(in the rows, 128 means zero)
Facts:
pugego Σ gribri; droflo Σ ridu; sepus Σ sovusuk; bripusto Σ kitru; nasek Σ flovus
duskos Σ daflatru; voklobran Σ kebizas; tradre Σ gupe; skuvos Σ nuflo; nugu Σ veplam
lovigi Σ natram; gaflakol Σ gazar; trirak Σ kleman; ledes Σ flisko; pekliklam Σ ratrus
gadrogro Σ gaflakol; drifilir Σ klonim; vegol Σ ziplum; klonim Σ pevizel; rona Σ voklobran
flopopel Σ pekliklam; natram Σ nustus; poze Σ kagran; kagran Σ basom; briskol Σ tridri
zabrirok Σ dabuk; zepak Σ fleditru; nade Σ skisti; fubeklar Σ gavi; rovil Σ zabrirok
zuklusin Σ stobrom; salum Σ lafladrus; fonur Σ kobubrir; daflatru Σ vage; miskor Σ salum
skisti Σ tratel; veplam Σ vopigre; stuzar Σ tradre; steska Σ gadrogro; sadidu Σ nugu
klovi Σ zepak; pevizel Σ droflo; stemen Σ riskam; gitru Σ trestum; tobo Σ dotrul
kedradre Σ rona; tuske Σ duskos; kebizas Σ briskol; ruvada Σ tuske; givekek Σ tutrer
metigu Σ flirure; sovusuk Σ grofegrun; skane Σ rurok; kezestak Σ skane; brasum Σ skuvos
stekas Σ gomom; ridu Σ pugego; pubrum Σ dranar; kobubrir Σ vostem; sisires Σ gitru
gastus Σ stuzar; kleman Σ sadidu; siklu Σ stemen; gomom Σ ribam; peskagres Σ fekam
tuvan Σ kezestak; nustus Σ vodon; tratel Σ kedradre; leva Σ siklu; klutrom Σ roze
ribam Σ flopopel; dranar Σ tukle; plotrin Σ fonur; vodon Σ metigu; rurok Σ peskagres
gupe Σ rovil; kitru Σ nasek; nuflo Σ sisires; grofegrun Σ drifilir; dabuk Σ leva
vopigre Σ ruvada; gazar Σ lovigi; flisko ρ d; pugego ρ e; droflo ρ b
sepus ρ a; bripusto ρ a; nasek ρ b; duskos ρ a; vostem ρ b
voklobran ρ b; tradre ρ b; skuvos ρ c; basom ρ a; nugu ρ d
lovigi ρ b; gaflakol ρ e; trirak ρ a; ledes ρ b; pekliklam ρ a
tridri ρ a; gadrogro ρ e; ratrus ρ d; drifilir ρ d; vegol ρ d
stobrom ρ c; lafladrus ρ a; klonim ρ e; rona ρ a; plazos ρ e
flopopel ρ b; tutrer ρ b; natram ρ a; poze ρ e; kagran ρ e
briskol ρ a; ratresek ρ c; zabrirok ρ d; zibrar ρ e; zepak ρ b
nade ρ d; fubeklar ρ e; rovil ρ b; zuklusin ρ e; salum ρ b
truda ρ b; fonur ρ d; dotrul ρ b; daflatru ρ c; fekam ρ a
miskor ρ c; skisti ρ c; trestum ρ b; veplam ρ e; rotruler ρ a
gavi ρ c; stuzar ρ c; traskos ρ e; zeklol ρ b; steska ρ b
tukle ρ a; sadidu ρ a; riskam ρ e; klezas ρ d; tedrete ρ d
klovi ρ b; reto ρ a; roze ρ e; pevizel ρ b; stemen ρ c
gitru ρ a; ziplum ρ e; moskobrun ρ a; stagro ρ e; gribri ρ a
ploplus ρ e; pliflan ρ d; tobo ρ d; klutuk ρ b; trutrebren ρ d
kedradre ρ c; tuske ρ a; kebizas ρ e; ruvada ρ e; masir ρ e
givekek ρ a; metigu ρ d; dridrul ρ b; viba ρ c; sovusuk ρ b
skane ρ b; kezestak ρ e; lastu ρ b; brasum ρ a; stekas ρ a
ridu ρ d; pubrum ρ b; kobubrir ρ c; kubu ρ c; flirure ρ a
sisires ρ c; gastus ρ e; moris ρ d; kleman ρ d; siklu ρ a
gomom ρ d; vage ρ c; peskagres ρ c; zaven ρ b; tuvan ρ e
nustus ρ b; tratel ρ e; leva ρ e; klutrom ρ c; ribam ρ c
dranar ρ a; sedin ρ b; duklur ρ e; plotrin ρ e; vodon ρ b
rurok ρ a; fosom ρ a; gupe ρ e; kitru ρ a; gugrak ρ a
grules ρ a; kulur ρ b; nuflo ρ b; grofegrun ρ b; flovus ρ e
dabuk ρ e; vopigre ρ b; fleditru ρ e; gazar ρ a; flisko β stemen
pugego β gavi; sepus β zaven; duskos β skuvos; vostem β flisko; skuvos β basom
nugu β fonur; gaflakol β zuklusin; tridri β fekam; ratrus β viba; stobrom β tuvan
klonim β kezestak; flopopel β moskobrun; kagran β ploplus; briskol β tridri; nade β gupe
zuklusin β trestum; fekam β tukle; skisti β kitru; trestum β kagran; veplam β duklur
gavi β brasum; zeklol β stobrom; steska β traskos; tukle β sepus; sadidu β dranar
klezas β nustus; tedrete β grofegrun; klovi β roze; reto β sovusuk; roze β vopigre
stemen β gitru; gitru β kubu; stagro β siklu; gribri β riskam; ploplus β ruvada
klutuk β grules; tuske β gazar; ruvada β nugu; dridrul β lastu; viba β droflo
sovusuk β klovi; kezestak β zibrar; lastu β stekas; stekas β reto; pubrum β gastus
kubu β skisti; sisires β dridrul; moris β peskagres; siklu β tuske; tuvan β klezas
nustus β bripusto; dranar β steska; duklur β moris; fosom β duskos; grofegrun β poze
gazar β klutuk

Known rows:
154  125  136  98  139  145  146  140  138  124  151  121  121  137  134  114  148  176  137  157  128  151  153  95  129  111  132  138  163  163  154  136  103: ribam
113  106  116  137  143  177  93  152  118  163  116  157  120  149  109  151  146  208  171  135  130  135  167  107  156  125  155  82  146  170  96  126  156: nade
148  129  145  102  125  134  126  154  147  134  149  119  120  133  147  108  159  141  124  164  131  144  166  95  123  111  137  122  151  146  154  132  96: ratresek
95  133  166  92  150  31  173  105  160  61  181  118  123  170  132  71  87  67  117  104  114  97  99  164  106  182  170  157  51  97  164  118  85: vopigre
96  124  154  99  130  51  95  137  132  134  140  125  126  124  123  126  131  203  129  164  125  113  131  107  115  121  93  103  133  113  105  143  134: trirak
144  129  129  106  121  118  142  125  160  136  135  145  119  171  82  130  126  152  122  110  144  109  114  129  125  126  102  117  164  122  165  90  144: nasek
106  129  130  105  121  156  122  194  150  152  137  120  121  121  142  144  100  74  143  104  147  152  124  131  105  134  100  149  178  166  93  132  90: fleditru
156  111  126  134  120  167  129  162  131  158  149  137  123  154  144  141  154  174  124  177  137  147  168  97  145  109  145  140  164  161  131  137  108: viba
104  116  86  116  144  166  118  185  119  152  162  131  127  130  134  132  120  78  143  123  122  114  154  112  113  125  136  108  61  162  87  139  130: tuvan
118  133  158  94  136  53  171  122  150  71  176  119  127  170  107  72  116  79  117  110  119  96  112  165  121  154  158  139  80  106  154  122  119: nustus
171  107  119  138  118  178  116  181  137  165  143  141  128  155  137  153  161  210  130  182  139  159  169  96  151  112  161  145  194  150  110  138  108: sisires
148  129  163  106  122  109  119  157  158  123  147  120  117  145  140  118  152  121  127  172  128  155  153  102  117  116  139  147  178  150  160  141  85: vage
100  118  158  135  143  117  100  129  125  119  125  130  106  153  114  120  121  118  146  117  116  135  149  129  135  164  158  97  120  169  115  132  155: moris
101  128  156  124  147  123  103  134  135  103  134  127  92  144  117  117  146  132  156  117  117  145  135  114  117  158  150  80  133  160  148  130  154: metigu
157  119  147  124  122  120  142  164  133  127  170  127  122  141  169  105  157  140  123  164  125  138  166  108  135  116  159  148  120  140  145  137  102: stemen
91  130  157  129  145  116  109  142  131  105  142  127  95  125  128  111  139  110  158  114  118  134  136  118  116  161  152  76  115  156  145  127  151: zabrirok
90  120  154  114  127  61  93  146  119  132  163  159  121  160  110  146  136  145  158  180  133  117  153  159  134  139  86  139  92  131  117  141  133: fekam
101  126  151  95  139  79  103  129  126  125  159  121  127  133  103  140  127  191  161  158  131  125  122  134  122  132  83  122  136  125  124  136  138: pekliklam
105  106  124  136  119  122  87  159  120  173  142  176  133  153  101  148  149  203  159  177  150  137  159  131  147  112  84  129  154  140  91  141  147: fosom

Rows:
No name comes twice in this set of rows, the named rows included.
105  127  165  123  150  82  98  123  127  87  128  121  105  157  120  80  115  90  133  117  112  122  132  138  121  167  157  102  115  158  126  133  155 -> klezas
132  131  105  99  127  172  114  189  154  135  129  138  106  142  105  140  119  80  129  115  134  152  105  121  109  143  89  155  178  152  122  119  146 -> flovus
89  135  165  94  142  43  173  109  149  69  162  114  129  140  154  66  84  65  117  107  116  98  108  159  110  166  154  151  110  110  141  105  83 -> klovi

Now the same things, written a new way:
Known rows:
109  128  129  150  122  146  121  111  124  146  147  154  144  125  119  133  98  154  134  128  117  161  147  132  140  124  138: ledes
108  123  141  156  116  128  125  100  136  143  141  146  139  115  128  142  114  146  133  116  122  167  162  145  143  129  121: pekliklam
123  139  142  152  103  141  168  105  140  138  149  168  133  134  111  151  115  150  132  120  107  167  137  161  129  132  136: klovi
140  127  108  103  116  152  114  133  171  164  138  129  126  141  141  127  121  131  147  146  141  161  168  107  134  128  145: leva
139  114  131  120  110  146  121  127  155  142  117  120  140  141  119  115  133  143  149  135  124  153  164  127  126  135  140: flovus
151  143  139  136  99  164  195  143  163  147  130  167  140  176  116  120  132  146  144  133  114  161  148  144  118  156  166: zibrar
116  130  116  132  118  136  134  102  100  121  131  160  120  91  128  131  111  129  131  123  134  145  133  152  138  116  139: dranar
134  123  99  94  153  140  116  86  116  86  150  133  123  60  110  132  104  138  132  152  124  137  102  111  130  103  99: ratrus
132  122  154  153  58  179  175  96  112  131  151  138  125  159  99  144  84  143  150  85  117  159  156  196  130  154  149: bripusto
141  133  122  120  123  147  153  135  152  136  120  150  132  142  116  117  137  142  137  134  117  145  135  131  122  130  164: ploplus
147  146  147  142  95  165  177  143  163  151  132  164  138  181  111  122  133  154  138  138  106  162  148  148  116  155  165: traskos
126  97  137  134  83  162  111  87  111  121  132  101  132  122  105  133  85  139  156  98  132  160  165  164  137  132  129: skane
149  116  151  118  127  145  116  128  135  157  153  133  144  142  125  114  134  159  143  138  118  145  144  113  127  135  139: ribam
122  138  154  163  107  156  217  122  124  124  136  188  146  151  118  131  103  160  131  124  96  167  148  164  119  157  152: vopigre
129  128  111  94  148  128  75  123  141  124  117  127  122  103  103  115  134  139  121  133  127  119  120  119  125  96  157: klonim
121  147  145  165  91  163  203  120  133  136  152  179  129  147  133  134  106  148  131  119  115  166  152  158  131  168  139: basom
145  150  121  158  81  176  167  137  160  162  143  165  134  188  94  116  148  143  135  127  118  167  116  140  136  154  165: gastus
119  109  140  124  81  157  114  83  105  103  134  106  111  104  102  131  91  136  141  90  132  135  148  175  130  132  128: fekam
154  130  153  108  124  147  133  124  131  141  151  141  131  136  117  116  139  158  132  133  113  131  121  127  119  132  147: viba

Rows:
No name comes twice in this set of rows, the named rows included.
106  148  113  114  123  141  89  101  138  131  168  144  98  92  141  144  95  135  117  129  138  137  143  132  137  114  129 -> siklu
130  122  125  90  165  115  91  123  133  111  102  131  140  107  104  106  135  157  117  131  124  118  128  129  114  93  168 -> veplam
99  129  122  104  164  110  117  91  96  99  133  148  130  84  120  119  107  155  109  121  140  131  133  144  131  95  160 -> sadidu
109  115  143  136  133  128  143  90  102  131  140  148  152  131  119  125  96  164  135  116  139  163  167  160  137  123  161 -> trirak
156  147  145  118  79  159  171  133  203  159  146  150  116  170  137  147  132  140  145  145  124  169  168  146  116  156  131 -> riskam
156  132  133  146  88  179  215  103  117  124  157  183  142  131  112  145  100  143  160  155  107  178  125  161  121  153  115 -> fonur
150  120  123  133  116  155  124  122  129  166  155  130  138  141  115  109  157  138  145  135  134  154  118  99  150  140  136 -> stuzar

The same things again, as new rows of numbers:
Known rows:
56  122  63  84  143  160  60  53  60  122  162  140  113  108  150  154  113  167  133  114  126  169  156  107  178  123  121  141  144  111  190  112  142  112  49  111  43  94: bripusto
98  79  89  116  163  113  122  66  131  160  152  148  148  165  193  141  139  134  78  124  106  162  137  144  128  103  167  129  187  108  175  111  135  118  104  71  33  92: tradre
100  115  70  108  133  124  108  63  97  174  181  100  133  102  144  180  131  151  79  136  82  149  111  161  141  97  131  103  160  113  176  112  126  122  96  94  61  88: fekam
96  98  121  108  128  128  134  50  78  185  105  135  122  154  151  110  140  163  93  144  120  166  158  150  146  96  127  101  141  77  173  107  118  105  98  73  80  129: flovus
109  71  99  112  156  102  147  63  136  186  174  125  158  155  170  155  154  121  70  128  86  145  122  162  114  62  174  137  191  106  182  114  124  109  133  88  35  106: grofegrun
111  88  134  113  119  118  149  89  120  190  160  110  149  138  197  177  139  130  109  100  48  146  124  163  106  95  133  130  132  117  181  177  99  93  113  95  100  136: flisko
116  68  108  115  154  89  149  78  140  197  179  110  159  153  182  164  167  124  64  127  57  146  107  174  109  47  176  117  195  99  161  109  117  110  141  67  42  97: flopopel
97  79  87  115  158  112  127  56  128  162  167  134  157  158  182  145  140  136  82  113  105  158  136  150  124  94  171  144  189  109  180  111  139  100  114  85  30  100: lastu
57  108  71  117  131  155  60  41  53  126  97  136  110  146  166  102  117  177  139  106  129  208  182  121  161  124  130  139  141  78  184  117  142  90  55  93  45  117: ruvada
110  103  110  127  136  122  122  94  77  149  118  141  104  149  223  168  136  110  110  103  91  186  128  137  104  119  118  127  142  101  190  184  106  90  95  83  70  96: vegol
115  90  118  105  118  108  131  60  114  201  107  105  142  125  166  121  156  141  72  144  105  172  132  173  113  56  152  90  172  67  160  123  107  105  134  70  86  105: gastus
122  97  127  115  113  93  151  92  125  200  165  104  146  127  211  180  166  115  82  104  49  141  109  170  100  52  140  114  147  105  177  184  87  83  138  89  98  119: tedrete
81  103  91  115  123  134  79  46  62  169  102  120  130  135  160  107  129  161  107  120  124  199  165  147  135  107  139  121  150  72  177  115  128  93  88  84  64  119: traskos
125  118  91  95  123  98  146  90  134  199  183  89  147  87  147  182  163  123  64  155  57  133  97  175  119  44  143  84  174  99  165  116  101  122  135  90  73  85: fosom
124  89  129  113  110  93  147  62  121  205  119  92  147  121  152  128  173  135  63  149  86  160  117  177  110  42  152  86  172  65  158  119  96  102  141  64  85  116: veplam
69  118  103  138  121  115  135  76  122  119  136  128  140  155  170  153  128  111  117  155  108  148  127  122  115  59  121  139  194  70  157  126  130  83  100  87  75  97: klutrom
99  101  92  109  111  115  105  46  76  193  103  116  124  137  158  110  151  143  83  141  124  173  156  155  115  67  147  111  176  72  177  120  114  90  116  86  77  117: poze
91  103  110  113  130  123  138  81  88  155  133  142  112  149  216  163  134  120  119  98  85  173  138  133  107  111  115  124  137  108  184  184  106  88  84  90  79  116: pliflan
54  117  72  139  135  140  64  54  88  116  132  120  142  155  168  146  114  137  141  121  120  164  159  120  130  116  127  148  181  86  164  117  150  83  54  92  82  104: kubu

Rows:
No name comes twice in this set of rows, the named rows included.
117  111  129  139  119  88  149  96  138  174  159  81  158  138  153  178  163  111  84  155  59  129  103  171  103  38  143  127  193  76  133  113  120  84  138  69  106  97 -> sisires
66  104  80  118  125  145  63  42  54  143  102  130  120  140  166  104  120  170  121  115  126  208  172  133  151  119  132  130  149  77  181  117  135  93  63  86  52  119 -> ploplus
124  99  128  109  108  95  151  97  128  198  152  105  144  121  217  181  168  109  79  102  55  144  106  167  102  52  138  115  153  97  177  185  85  84  137  92  96  115 -> nade
105  115  86  145  116  84  146  54  118  151  162  90  143  152  151  174  163  115  96  154  93  128  115  164  105  48  142  131  205  90  157  114  131  78  127  70  102  100 -> gavi
85  115  66  114  137  139  71  63  75  142  180  108  127  101  146  174  119  155  95  126  97  172  115  145  155  118  125  118  151  111  183  113  135  122  73  98  44  86 -> tukle
97  118  72  98  133  127  98  72  101  174  180  106  135  95  146  177  129  143  79  135  90  153  107  153  140  87  130  108  163  104  176  115  123  117  99  99  55  88 -> tuske
115  74  92  112  155  85  148  58  137  200  180  116  160  154  176  165  176  137  64  116  61  135  111  175  109  43  173  107  200  112  155  108  121  101  139  67  52  108 -> vostem
46  113  61  125  131  160  59  38  48  115  98  144  99  150  170  99  112  182  147  99  129  214  185  103  181  127  117  147  132  86  191  115  150  82  50  105  28  124 -> roze
49  121  61  89  146  160  59  47  53  116  160  143  103  119  147  144  112  175  142  106  127  182  168  105  183  128  112  143  139  119  190  108  146  112  51  115  40  98 -> kitru
112  89  114  132  134  111  122  55  58  173  101  130  109  150  160  114  147  141  79  148  121  199  141  161  124  112  127  95  154  72  179  118  123  109  117  54  56  98 -> ziplum
48  113  65  123  139  160  59  49  50  114  112  145  100  147  224  130  112  157  145  94  128  210  178  102  134  126  111  149  130  124  194  181  144  81  51  111  48  123 -> nugu

The same things again, as new rows of numbers:
Known rows:
146  145  118  86  118  161  132  185  128  117  96  140  185  103  171  167  99  142  144  101  120  145  127  160  144  91  118: duskos
112  122  126  119  76  146  137  121  134  155  133  108  103  129  116  122  131  107  145  200  118  131  117  111  165  125  119: steska
132  113  122  125  78  154  155  100  145  148  148  102  103  136  111  114  137  107  126  193  127  136  120  109  144  117  131: klovi
134  148  98  107  155  105  66  163  131  138  64  98  175  147  100  127  118  131  164  151  184  92  122  158  156  130  111: zeklol
120  141  116  122  149  106  98  171  75  149  81  130  129  120  126  120  125  138  155  101  145  105  154  150  125  146  130: zuklusin
104  158  114  116  147  97  44  204  106  124  65  140  153  126  128  137  101  134  137  128  157  105  145  158  145  142  98: nade
123  133  135  124  129  130  123  127  117  117  120  137  108  139  136  113  140  118  133  122  110  132  115  120  120  131  132: tobo
103  136  134  172  141  153  146  131  90  109  194  120  105  106  137  133  118  144  116  140  118  148  131  121  96  123  131: kubu
91  147  138  174  157  102  132  162  156  101  169  133  118  116  124  136  100  143  122  117  122  155  101  133  128  141  144: ribam
149  121  124  108  152  116  132  149  140  124  132  109  118  188  113  51  191  128  115  176  109  125  126  126  125  131  113: tradre
127  125  104  157  104  132  95  105  134  120  116  139  77  146  106  140  103  103  124  104  156  123  106  111  120  136  176: kleman
128  123  143  125  136  118  114  142  162  124  105  153  149  127  147  144  134  132  101  93  118  134  140  122  103  133  129: kebizas
98  149  139  165  164  126  129  148  103  96  167  134  106  123  145  125  119  137  133  119  121  137  107  119  94  137  140: ratresek
141  130  129  117  132  125  134  113  113  121  124  149  113  135  136  112  139  117  137  99  113  121  119  127  137  128  130: gugrak
132  128  133  119  124  133  111  118  170  126  106  115  141  152  126  122  130  114  138  160  139  123  99  111  146  120  121: lovigi
151  90  138  134  85  177  168  60  178  126  165  92  129  143  120  136  136  120  85  187  124  156  131  97  134  97  125: droflo
99  147  139  168  167  131  129  147  105  94  167  136  106  125  144  124  122  136  133  117  118  138  107  118  95  139  140: kobubrir
126  123  131  125  132  133  130  137  92  149  112  122  126  115  132  126  130  138  138  113  127  126  154  133  115  134  134: kagran
108  122  159  124  157  87  133  102  116  146  130  138  123  117  125  107  159  132  142  109  109  111  133  115  110  157  116: dabuk

Rows:
No name comes twice in this set of rows, the named rows included.
104  154  132  153  150  157  182  186  129  105  149  124  127  105  163  163  104  145  174  117  112  168  68  141  105  108  163 -> daflatru
111  129  146  133  155  71  130  124  171  130  144  136  135  128  99  104  145  132  120  134  112  128  123  136  152  149  114 -> zabrirok
138  132  101  131  183  82  92  174  121  147  74  121  170  136  102  147  117  159  146  82  177  103  150  167  123  136  130 -> pugego
139  109  140  142  91  171  166  139  138  143  115  115  132  112  151  188  102  135  126  117  121  170  134  124  139  95  151 -> ruvada
119  136  128  115  93  124  115  132  157  139  110  98  143  120  112  110  106  120  135  184  129  132  120  127  178  138  119 -> grofegrun
149  108  129  122  50  220  160  68  136  117  151  89  114  131  149  125  116  114  109  183  110  157  121  90  118  96  151 -> vopigre
94  110  154  176  110  166  158  123  150  96  223  141  116  98  155  168  112  140  62  155  107  173  140  100  97  107  121 -> peskagres
63  151  151  158  179  86  92  130  123  114  174  144  163  69  130  160  102  139  125  129  153  95  135  132  105  155  83 -> stemen
133  77  161  138  108  140  177  132  164  140  187  140  118  133  137  124  172  144  36  156  85  178  187  110  114  114  100 -> gupe
131  79  157  141  101  132  167  151  159  141  183  147  99  149  138  120  172  141  34  171  74  182  189  105  121  117  99 -> gastus
100  151  118  171  191  106  105  177  110  111  148  124  149  110  109  168  94  158  141  119  168  121  118  157  119  128  123 -> stobrom

Now the same things, written a new way:
Known rows:
139  151  125  148  140  135  140  142  136  127  134  118  124  141  105  114  120  146  109  122  106  124  131  154  107  134  137: rotruler
140  151  124  147  141  133  142  141  137  125  134  119  124  141  106  115  120  148  110  124  106  123  132  153  105  132  137: rona
145  131  122  146  127  130  147  141  140  119  131  104  128  138  101  111  131  114  103  111  111  128  143  140  103  132  124: ziplum
141  142  124  148  132  138  138  123  143  115  125  122  128  125  113  109  147  109  111  125  114  112  133  140  109  120  142: ridu
141  129  127  147  139  133  130  146  139  125  135  125  120  137  102  112  107  132  111  127  111  119  127  149  108  150  134: fekam
148  153  121  146  135  159  132  135  140  123  133  102  117  123  107  111  137  157  111  123  113  130  131  142  96  127  143: lovigi
130  105  134  154  138  134  156  138  133  139  140  130  110  130  101  103  122  190  116  89  95  125  124  146  116  127  140: grules
152  125  118  143  129  124  122  147  154  133  133  106  125  128  93  124  116  36  94  118  102  128  137  143  113  174  121: riskam
149  118  122  144  133  143  137  129  146  136  137  110  128  125  100  132  122  78  101  111  94  129  123  144  129  194  129: stemen
150  167  120  141  145  127  117  137  146  112  122  104  119  121  115  124  103  67  107  128  132  121  126  140  112  148  126: nade
125  81  136  164  134  139  174  121  133  139  134  131  108  112  105  97  145  178  121  46  85  124  121  134  123  105  147: fonur
146  137  118  145  126  126  143  143  147  136  132  103  125  133  97  120  134  72  96  103  93  133  143  145  114  150  128: leva
151  122  124  141  134  146  135  134  138  112  132  108  132  134  107  124  114  115  107  132  121  123  122  140  118  181  123: stobrom
151  130  125  139  135  143  135  132  137  114  132  104  129  133  109  125  112  118  107  130  122  126  124  141  119  180  122: viba
145  148  125  142  142  130  121  148  140  123  132  118  118  137  105  118  100  121  108  136  120  121  126  151  109  156  130: moskobrun
154  136  120  147  136  161  139  142  137  119  131  106  123  136  109  104  127  146  110  116  104  129  123  140  87  137  147: vodon
143  114  127  146  129  128  146  141  139  125  132  109  114  128  100  109  119  131  107  99  111  129  138  134  110  132  122: kagran
140  124  127  152  138  134  141  131  140  122  127  119  118  119  110  110  123  101  112  95  110  120  124  139  117  132  137: klezas
147  151  122  148  133  160  132  138  139  122  131  101  119  129  106  110  134  139  106  114  112  134  129  146  100  138  145: zepak

Rows:
No name comes twice in this set of rows, the named rows included.
147  168  122  142  125  156  135  153  141  129  126  96  117  126  105  111  137  129  102  106  99  133  126  150  115  160  153 -> rovil
130  113  135  153  139  132  156  137  131  141  139  128  105  128  102  105  119  199  116  87  96  127  126  146  117  124  140 -> bripusto
148  139  121  148  139  133  122  137  145  112  123  114  127  124  111  115  113  64  108  119  122  116  124  141  111  151  132 -> flisko
148  150  122  145  133  160  132  135  140  121  133  105  119  126  107  109  139  153  109  123  112  128  130  141  95  128  144 -> pevizel
147  145  126  138  134  133  107  144  144  114  131  128  125  138  105  115  112  114  109  172  127  108  131  148  103  157  130 -> gribri
147  120  127  142  135  145  143  130  135  118  133  108  126  130  107  122  118  140  110  118  116  127  123  139  121  171  124 -> skuvos
140  98  131  148  133  148  159  125  132  126  137  115  122  127  105  116  128  173  114  94  103  128  123  137  124  157  130 -> kubu
152  149  122  143  136  156  111  145  143  118  129  103  114  123  105  113  114  113  106  127  125  130  124  142  103  160  137 -> dridrul
144  110  128  154  141  157  158  136  133  138  139  106  101  113  104  104  124  200  120  72  95  137  118  133  98  121  142 -> sovusuk
149  153  123  139  142  128  115  151  143  118  131  118  123  140  106  119  96  106  107  152  124  117  127  151  104  161  129 -> briskol
144  135  124  149  139  133  132  133  143  118  125  116  120  121  110  113  117  88  111  107  117  120  123  139  115  140  135 -> moris
141  153  123  142  130  126  145  131  142  124  133  98  118  123  102  119  139  147  109  124  119  129  151  137  104  109  118 -> gadrogro
147  124  123  148  141  136  148  147  135  122  134  125  133  152  108  106  114  145  112  126  96  117  125  148  90  139  141 -> flirure

